Below are the code and all the weights of a small trained network. Each question names an input and a target symbol and asks about switching units off, where a switched-off unit gives its printed mean instead of its output.

import numpy as np


def w(rows, s, z=0):
    codes = np.array(rows[::2]) - 128.0
    scale = np.full(codes.shape[1], s)
    scale[-1] = z or s
    return codes * scale


def f(y):
    return y / 2 * (1 + np.tanh(0.7978845608 * (y + 0.044715 * y**3)))


def softmax(a):
    e = np.exp(a - a.max(-1, keepdims=True))
    return e / e.sum(-1, keepdims=True)


def log_softmax(a):
    a = a - a.max(-1, keepdims=True)
    return a - np.log(np.exp(a).sum(-1, keepdims=True))


def net(x, mask):
    ids = ['ΔΘΦλπτ'.index(c) for c in x.split()]
    T = len(ids)
    res = E[ids] + P[:T]
    r = res
    for j in range(3):
        rows = slice(3 * j, 3 * j + 3)
        q, k, v = (r @ M[0][rows].T for M in (Q, K, V))
        z = softmax(np.where(np.tri(T) > 0, q @ k.T / 3**0.5, -1e9)) @ v
        o = O[0][rows]
        res = res + np.where(mask[j], z, o[:, -1]) @ o[:, :-1]
    y = f(res @ A[0][:, :-1].T + A[0][:, -1])
    res = res + np.where(mask[3:19], y, B[0][:, -1]) @ B[0][:, :-1]
    return log_softmax(res[-1] @ U[:, :-1].T + U[:, -1])


Q, K, V, O, A, B = {}, {}, {}, {}, {}, {}
E = w([
[128,134,70],'Δ',
[254,169,186],'Θ',
[71,42,138],'Φ',
[206,21,59],'λ',
[118,169,243],'π',
[185,82,210],'τ',
],0.012)
P = w([
[111,139,125],'0',
[107,139,114],'1',
[115,122,127],'2',
[103,159,108],'3',
[113,122,144],'4',
[96,179,95],'5',
[123,83,160],'6',
[107,166,88],'7',
[118,102,156],'8',
[88,254,38],'9',
],0.019)
Q[0] = w([
[116,13,134],'h0',
[112,164,150],'h0',
[200,133,171],'h0',
[51,146,157],'h1',
[137,80,210],'h1',
[126,159,106],'h1',
[220,69,217],'h2',
[10,148,109],'h2',
[211,108,214],'h2',
],0.011)
K[0] = w([
[149,212,95],'h0',
[117,1,165],'h0',
[124,94,46],'h0',
[232,83,75],'h1',
[90,209,60],'h1',
[146,66,163],'h1',
[204,9,255],'h2',
[48,126,103],'h2',
[231,119,201],'h2',
],0.008)
V[0] = w([
[164,23,74],'h0',
[93,80,145],'h0',
[171,132,212],'h0',
[175,60,143],'h1',
[182,150,68],'h1',
[5,91,73],'h1',
[162,79,145],'h2',
[177,117,229],'h2',
[110,164,161],'h2',
],0.016)
O[0] = w([
[124,121,67,212],'h0',
[63,72,145,154],'h0',
[80,156,84,83],'h0',
[46,92,23,179],'h1',
[254,97,90,135],'h1',
[138,34,192,183],'h1',
[43,162,96,93],'h2',
[85,168,43,3],'h2',
[136,99,146,100],'h2',
],0.011,0.0044)
A[0] = w([
[164,67,93,108],'n0',
[148,120,169,148],'n1',
[116,107,203,169],'n2',
[172,19,115,17],'n3',
[134,138,254,37],'n4',
[133,158,129,107],'n5',
[194,205,183,60],'n6',
[142,185,113,159],'n7',
[172,148,104,61],'n8',
[252,119,72,65],'n9',
[90,168,185,160],'n10',
[38,103,81,12],'n11',
[178,160,59,67],'n12',
[128,128,128,128],'n13',
[128,93,90,82],'n14',
[182,120,141,163],'n15',
],0.0082,0.011)
B[0] = w([
[74,129,128,190],'n0',
[80,144,77,191],'n1',
[104,154,71,253],'n2',
[140,53,145,193],'n3',
[163,120,220,178],'n4',
[129,117,148,117],'n5',
[155,123,166,137],'n6',
[203,59,171,173],'n7',
[123,100,121,115],'n8',
[200,111,84,182],'n9',
[164,184,188,166],'n10',
[2,234,55,135],'n11',
[101,124,127,155],'n12',
[128,128,128,128],'n13',
[71,148,153,128],'n14',
[102,151,73,212],'n15',
],0.0056,0.0064)
U = w([
[253,46,206,253],'Δ',
[230,172,106,65],'Θ',
[60,7,221,33],'Φ',
[154,3,63,49],'λ',
[124,155,241,153],'π',
[86,114,134,53],'τ',
],0.0046,0.0031)

Each question gives the input, a string of symbols that net reads in full, and the target symbol t.
The units are the heads (3 rows each of Q, K, V and O) and the neurons (one row each of A and B). Each row of codes is followed by its name. A weight is (code - 128) times the scale printed after its matrix; where a second scale follows, it is the last column's (O, A, B and U).
mask holds one flag per unit, heads first, then neurons. A switched-off unit (its flag False) gives its mean, the last column of its rows in O or B, instead of its output. The means were averaged over made-up inputs and are rounded, as every weight is.
A unit's drop is (log p(t) with every unit on - log p(t) with that unit switched off) / (log p(t) with every unit on - log p(t) with every unit switched off).
The circuit of an input: a set's keep is (log p(t) with only the set's units on - log p(t) with every unit switched off) / (log p(t) with every unit on - log p(t) with every unit switched off). Starting from the 12 units with the biggest drops (on a tie, the unit counted first), units are removed one at a time, each time the one whose removal leaves the highest keep (on an exact tie, the one counted first), for as long as the keep stays at least 0.8.
units of the circuit, in order: the units of the circuit, biggest drop first
heads that matter: for each layer, one digit per head in row order, 1 if its drop is at least 0.15 and else 0, layers parted by /
input π Δ Φ Δ τ Δ λ Φ Φ Φ, target Φ: heads that matter -> 111
input τ Θ Φ, target τ: heads that matter -> 011
input τ τ π, target τ: units of the circuit, in order -> (h2 h1)
input τ Θ Δ Δ Δ τ Φ π Δ Δ, target Φ: units of the circuit, in order -> (h1 h2 h0)
input π Δ Φ Δ Δ τ π π Δ Δ, target π: units of the circuit, in order -> (h1 h2 h0 n10)
input Φ Δ Δ Δ π π λ Δ λ Δ, target λ: units of the circuit, in order -> (h1)
input λ λ π, target λ: heads that matter -> 110
input π Θ Θ, target Θ: units of the circuit, in order -> (h1 h2)
input π π τ, target π: units of the circuit, in order -> (h1 h0)
input Θ Θ λ Θ λ Δ Δ, target Θ: heads that matter -> 110
input π Δ Δ Φ λ Δ Δ Δ Δ Δ, target Δ: heads that matter -> 001
input λ Φ Φ λ, target Φ: heads that matter -> 010
input Δ λ Δ λ Δ Δ Φ Φ Φ π, target Φ: units of the circuit, in order -> (h1 h0)
input λ π λ λ Δ Φ Δ π Δ λ, target Δ: heads that matter -> 001
input λ τ Θ, target Θ: heads that matter -> 010
input Φ Δ λ Δ λ Δ Δ λ Δ Φ, target Δ: units of the circuit, in order -> (h2)
input τ Δ Δ λ π Φ π Θ Θ Δ, target π: units of the circuit, in order -> (h1 h2 h0)
input λ Δ Δ Δ Δ Φ Φ Δ, target Φ: units of the circuit, in order -> (h1 h2)
input Δ τ τ λ τ Θ, target τ: heads that matter -> 111
input Θ Φ λ Θ τ, target τ: heads that matter -> 001
